Each row has a class, written as a number after it.
[ 10  18 -17  47 -15  52  -1 -30  28  35  40   6  12 -10  15 -18 -89  -6
   1  36 -69 -16 -35  24  49  -8 -22  17   9  -8   9  22  21  75   9  21]	8
[-42  13 -24  31 -18   6 -13 -11   6 -15  -6  44  -6   6   0   8 -22  -8
   4 -32 -47  27 -12   9 -20 -35   6 -10  26  12 -23  -2  -6 -18  19  -9]	1
[ -7   2   6   5 -17 -17   0 -11  25  40   2  -3 -35 -26   6 -10 -51 -12
   0  15  16  11  -8  13  10  -3   2   6 -60 -12  17  27  22  52 -13  18]	0
[ 12 -22   6 -60  20   0   4 -18  42  36 -27  26 -11  10  24 -17  37 -20
  14 -44  21  -8 -42  41  59   5 -14   9 -24  48  18  21   5 -14 -27  38]	4
[-33  20  28  37  44 -22  10  14 -13 -40  56   8  -4  -8 -38  10   3  13
  20   6  26  38  32 -11 -38 -32 -16  15  19 -25   2   5 -18  22  14  22]	5
[-17  20 -50  27  20  17  14  -8  -2 -37   8 -17  46  15 -13   5  43  74
  -4   2 -50   8  -6 -38 -13  -1  10 -10  31  -1 -21 -46 -33 -28  -9 -16]	3
[  1  28   1  44  -6   4  26   1   1 -29  34   7  20 -19 -34  -3   6  78
  -9  17  -2   1  29 -37 -35 -13   1 -10 -12 -25 -11 -33 -17  30 -12   6]	3
[  5   4 -42 -16  42  32  29 -25  14  -1   6 -68  61  30   0 -29  42  47
  -5  -2 -28   2 -23  -9  23  -4   5 -12  24 -12   6  -9  15 -19 -20   7]	3
[ 13   4  -2 -34   9   7  19   0  71  31   2   1   7  -4 -13 -31  46 -23
   9 -14  33   8 -10  17  61 -12 -15  15 -16  -7  21  11 -15   4 -45  33]	6
[ -9  10  27  17  20 -24  -3  -9 -30  13  20  42 -27   2 -12  12  14  15
  18   5  28   1 -18  35  -8 -10  -4   7 -13 -11  14   8   8  23 -23  35]	3
[ -9  20 -32  35  50  60   9 -10 -43 -46  29 -65  62  25 -35   6   5  50
  16  23 -39   1  -1 -26 -11 -14   8   4  54  -7 -14 -29  -6  -4  10 -16]	3
[-21  37 -10  47 -29  34  -3 -35  23 -25  53  47   2  -1 -28   1 -42  -9
  -1  11 -79   6 -28   0   5 -15 -25  10  12 -33   0 -14  19  41   0   9]	6
[  3   1 -40 -30  21  64  14 -26  44  15  -8  -7  65  20  18 -28   9   0
   7 -20 -48  16 -64  25  64  -6 -18  -5  19  22   8  16  14   5 -25  11]	8
[ -4 -12 -10  -1  -8 -12   8  15   7 -18 -18  11  20  -6 -15  -8  17  62
   4   2   5  15   6 -38 -29 -16  25 -38 -27   1 -11 -32 -29 -25  -5 -21]	4
[  0   1   4 -11  27 -14  36   9  54  -3  37 -38  24 -25 -19 -42  49  15
   9 -12  60  24  39 -39  -4 -10   0  16 -29 -32  11   0 -23  19 -11  32]	4
[ 24 -24 -23 -37  -3  -3   8  19  -6  20 -50 -58 -13   2  -2  -7 -30  33
  -1  18  20 -12  -2  -9  26   5  38 -27 -36  50  -4   9   8 -32 -10 -25]	0
[-47  14  18  31  23 -24 -13   8 -17 -20  17  17 -24  12 -27  13  10 -19
  24 -13  24  41   5  15  -6 -30 -12  12  19 -32  16  14 -25  -2 -11  23]	6
[-24  20 -10  57 -16  -2  10   2  26  26  55  21  -2 -28   2 -11 -84 -19
   0  14 -13  29  -5   2   7 -17 -10   9  -2 -29   7  18  13  70   5  24]	8
[ -6   0  -3 -11 -18 -20   7  16  26 -20 -33  28  -8   3 -25  -9  37  38
 -17  -3  12  18  16 -21 -20   1   7 -10  -7 -10   2 -10 -30 -37 -26  -5]	6
[ 23 -10 -26 -71  27  30  28  -6  42  18   4 -49  30  -4  -8 -35  47  20
   7 -21  16  -6 -13  -2  44   5  -9   8   3  37   6  -3 -13 -20 -33  20]	7
[  13   -9   -9   -6  -16   51    4  -18   20   64    3   12  -21   -6
   31  -24 -111  -18   -3   27  -54  -13  -70   55   60   -6   -8  -11
  -28   42   15   37   46   45   -8   30]	8
[  6  -3 -49 -13   6  82   3 -30  26   3 -38  -2  21  37  12   4 -13  30
  16   8 -95   7 -79  25  46 -13  -7 -23   9  57 -17 -28  16 -30 -19 -31]	0
[  1  -8 -26 -27  22  47  10 -32  41  34  -5   5  28   9  31 -23   4 -29
  16 -37 -32  13 -75  50  79  -8 -28  -9   4  37  18  19  19  11 -27  29]	8
[ -6  14  11  27 -46 -15  -4   0  10  22  61  11 -26 -29  -4 -19 -80  -1
  12   8   1   1  -1   3  15  -8 -13  28 -43 -19   6  23  30  67  10  25]	4
[-19   9 -34  37  -5  -7   9   9   3   3  24   0  20  -4  -2  -8 -56  15
  -5   8 -16  20 -19  -9  14 -21   8 -16  16 -16  -7  13  -4  13   4   0]	8
[-17   3 -29  11  -5  28  14  14   3 -17   0   8  27  11  -8 -15   1  38
  -2  22 -52   9 -26  -7  19 -25   5 -31  10  17 -22 -33 -12 -28   4  -7]	2
[ -3  37   9  46 -19  20  13 -12  33 -35  40  25   5  -8 -34   0   6  38
   4  17 -36   4  21 -31 -22  -8 -10   4  -3 -43  -3 -23 -17  33  -5   5]	6
[ 53 -14 -36 -21  41 114   1  -8 -23  -3 -18 -42  57  45   3 -16 -30  47
  33  34 -87 -18 -71  15  38   2   3 -22  46  74 -23 -11  12 -35  -7 -31]	8
[ 23  -1   9  18  47  36   1  16 -30 -41  10 -81  25   2 -22   0  36  53
  35  16  13  21  40 -31 -63  -1  20  -8  27 -11 -19 -15 -40 -19  26  -7]	1
[-16  -6  10 -45  15 -60  23  16  56  12 -19  11 -20  -9 -22 -26  81 -28
  -8 -28  92  28  26  -1  19  -6   6  12 -26 -26  34  22 -31 -25 -43  38]	6
[  7  -6  -4   2 -19 -11  -4   7  23  27  -7   4 -30  -1  -5  -6 -33  -1
  -3  19  -3  -9 -10   0  23   5  18 -19 -20   6  20  24  -2   6  -9  10]	6
[-21   8  40   3  32   2   2 -10  -4  -5  15  38 -36   0 -22   2 -14 -16
  13   3  10  13 -15  30  -6 -28 -23   9  -5  10   8  24   8  19   2  28]	5
[  0  34  32  43 -24  -4  22 -10  45 -15  59  37 -18 -59 -28  -5 -20  18
  -9  31  20  20  33 -18 -60  -2 -18  36 -61 -67  -5 -11   5  85  -5  32]	0
[ -4  -6 -15 -21  13  36  10 -12  33  -5 -13  51  20  30  -1   6 -10  46
  -6   9 -68  -3 -58  11  25 -24  -3 -49  -2  56 -10 -11   1 -24  -5 -17]	5
[ 22  -4  -7  11 -21 -27  11  41   1  34  10 -37  -5 -25 -13 -41 -38  27
  -1  52  31 -10  27 -29  17   1  25  -5 -29 -10   0   9 -11  17   2   9]	2
[-10  -6   8 -15  43 -17  11  29 -38 -28  -3 -41  -9 -15 -38  -5   6  28
  17   3  68  12  42 -32 -49 -20  17  15  10  -7  -7 -14 -52 -36 -11   2]	7
[-18   9  -6  21  -5 -13   9   9  25 -16  10  26  -2  -2 -29  14  25  20
  -8   5  -1  16  14 -21 -14  -5   1  -8   2 -21  -3 -27 -25 -11  -4   2]	6
[  2 -23 -29 -33  -9  42 -17  -6  19  30 -57  21  15  33  20  -2 -19  30
  10 -16 -59   4 -68  15  48  -7   9 -45  -5  72 -11 -15  -2 -40 -17 -32]	4
[-11 -14  24 -22  34  -9  -5  11 -21  -6 -35   0 -33   5 -10  14  24  -3
  18  -3  48  22  -2  25 -16  -7  10   6 -20  23   4  14  -6 -23 -16   5]	0
[  5   9   9 -21  11  12  10 -29  52  13  26   6  -5 -11  12 -19  23 -20
   6 -18  10   8 -12  25  16  -7 -15  22 -27 -13  12   9  -7  21 -10  44]	1
[ 10  37   7  13  18  -3  42  12  46 -11  84 -23  38 -33 -39 -55  38  23
  14  34  30  12  42 -44   9  -9  -3  29 -25 -50   3 -13 -23  56 -19  45]	2
[  24    7  -25   13   -7   96    1  -34    9   -5    7  -16   24   15
   -1    5  -51   35    8   21 -103  -16  -34    4   -6   -2   -1  -18
   16   33  -25  -32   27    5   30  -15]	1
[ 36  26  31   1  21  36  35 -39  67   7  69   5  14 -24  -7 -24 -14   3
   6  23 -18 -15 -11   8  15  -4 -33  23 -28 -33  18   9  26  78  -9  51]	5
[ -2 -17 -23 -14  38  73 -11 -10 -22  20 -35   4  12  41   9  -4 -49  -9
  28   8 -51  22 -77  46  43 -13 -13  -9  39  64   6   7  15 -20 -17 -10]	8
[-22  10  -6  37  -4  -2   6  -1  12 -20  20   5  23 -19 -19  -3 -11  35
   9  -6  -9  22  25 -39 -28 -17   2  -4  -9 -20  -5 -26 -18  25  11  -1]	4
[-22  29 -24  27  -4  14  28  -3  18 -39  37   1  23 -23 -36  10   8  50
   5   4 -15   5  30 -48 -30 -18   2  13  18 -21 -10 -44 -35  11   5  -2]	7
[ -2  16  22  21  45  25   5  18 -42 -30  50 -39   4  -4 -33 -28 -15  14
  28  52  -4   4  17 -17 -26  -8  12  18   4 -12 -13  -5 -17  13  10  22]	2
[-17   3 -31   5   4   9  18  20   1 -21 -15  13  15   5 -21 -17  15  31
   0  17 -30  12 -13 -32  -6 -11  26 -29   9  24 -21 -28 -21 -37   2  -8]	2
[ -2   5   5  11   8  66 -10 -18 -15  15  15  20   2  13  12   3 -75 -22
  23  12 -47  17 -67  60  43 -16 -34  13  15  17  10   6  30  29 -13  13]	8
[-44 -10 -25 -12  18  -7  10  -3  20 -12 -41  36 -15   3  -3  14  12   1
  -4 -23  -3  37 -30   3 -11 -20  11 -22 -20  37  -8 -14 -14 -36 -16  -4]	0
[ 41   5 -25 -25  37  52  19 -22  45  -3  33 -86  56  10   7 -40  26  37
   3   5 -36 -10  11 -20  15   9   3   4  13   1 -13  -9 -13  -7   4  10]	1
[ 35  10 -26 -26  19  49  20 -20  51   0  23 -68  53   4 -18 -32  71  22
  20   5 -21  -8 -12 -11  58  12 -15  10   4 -12  16  -6 -11   7 -23  21]	6
[-43  11  33  19  -2 -31  -7  11  -9 -17  -3  56 -44 -16 -11  26  -2 -24
  23 -24  59  41   8  33 -24 -28 -20  41 -30 -15   9  18  -4  23 -14  21]	0
[-32  -4 -18  -2   0  -6   8   8  22   1 -30  26 -10  -3 -13  11  26  20
   0   2   9  24  -8  -4 -14 -15  12  -6 -30  19 -13  -5 -12 -14  -3 -11]	0
[-26  -2  34  18  17 -37 -14  19 -28 -15   5  22 -41 -10 -13  13  16 -16
  26 -24  68  27  26  17 -46 -35  -1  15 -10 -17 -13   5 -35 -19  14  13]	1
[  8  27   5  14  23 -15  29   5  58 -23  52 -43  26 -27 -41 -35  72  33
   7  11  41  17  63 -55  -2   3  -4  23 -15 -58  20  -1 -58  36 -25  37]	6
[  1  12  26 -17   4 -21  37   7  55  25  31  16 -17 -31  -1 -55  28 -27
   5  11  49   8   8   6  13  -9  -1  25 -54 -35  19  18   0  35 -27  62]	2
[-34   2  12 -18   2 -57  16   2  54  20  12  37  -9 -24  -8 -29  42 -15
   5 -41  75  38  19   1  20 -23 -15  24 -40 -22  31  22 -20  27 -31  48]	4
[ 18  -2 -30  20  -5  20   1  -1   2  19  40 -67  25  -7  -7 -19 -63  43
   8  26 -38  -9  -5 -29  33   2  12 -22  -5  14  -5  -1  10  30  19  -2]	4
[ -6  16 -34  21 -22  57 -20 -44  35  30  21  -1  10   7   9 -10 -63 -27
   7  12 -83   2 -58  27  48   3 -23  21   5  13   1  28  49  54   3  -5]	0
[-44  -5 -36  -5   4   3  -1  -1  29 -15 -41  53   4  42 -10  16  50   3
   5 -36 -31  26 -44   2  18 -22   5 -29  27  26  -6  -8 -22 -64 -13 -21]	6
[-48  24   9  37 -24   7   5 -33  50  15  12  90 -32  -8   6  20 -37 -28
  -3  -4 -29  34 -38  42  -6 -34 -29  18 -32 -30   3  -3  31  50 -12  18]	0
[-32   3  40   6  -5 -15 -27 -10  -9  14   7  87 -69   0  10  27 -37 -65
  21 -15  25  13 -20  61 -23 -16  -4  42 -18   2  13  34  15  17  13  34]	1
[-23  -1  -5   8  14 -13 -12  23 -18 -18 -15   9 -12  12 -30  10  32 -14
  21 -13  26  28  -4  10  -9 -16  -2  17  30 -10  -3  10 -21 -39  -5   5]	6
[ -7   2 -14  15   5 -12  18   8  29   6   4  -7   0  -8  -3 -12 -56  21
   0  17 -14   7  10 -31  -4 -18  24 -20  -7   7  14  23  -1  20   4  -1]	5
[-14  11   1  22  -3 -36   9  11  14  -3  22 -35  -9 -29 -19 -13   2  20
   1  18  45  23  48 -28 -23   1   9  23 -33 -37   9  22  -9  39   0  13]	0
[-42  19 -20  36  -4 -19   6 -19   4 -11  15  63  18  11 -15   9  16  42
 -13  -3 -25  19 -23  -3 -16 -24  -2 -19   4 -22  -2 -22  -2   7 -16   2]	3
[ 20  13   6  -5  25  20  19 -25  59   6  25 -33  21 -27  -7 -35  41  10
   9  10  15  14  16  -7   7   3 -19  26 -32 -28  13   6 -12  49 -29  29]	0
[-24  -2  13  13 -34 -47  -7   5  25  38  31  33 -34 -21   6 -16 -55  -8
  -1  -4  27   8   4  11  27 -16  -2   4 -48  -7  20  35  12  49   1  29]	4
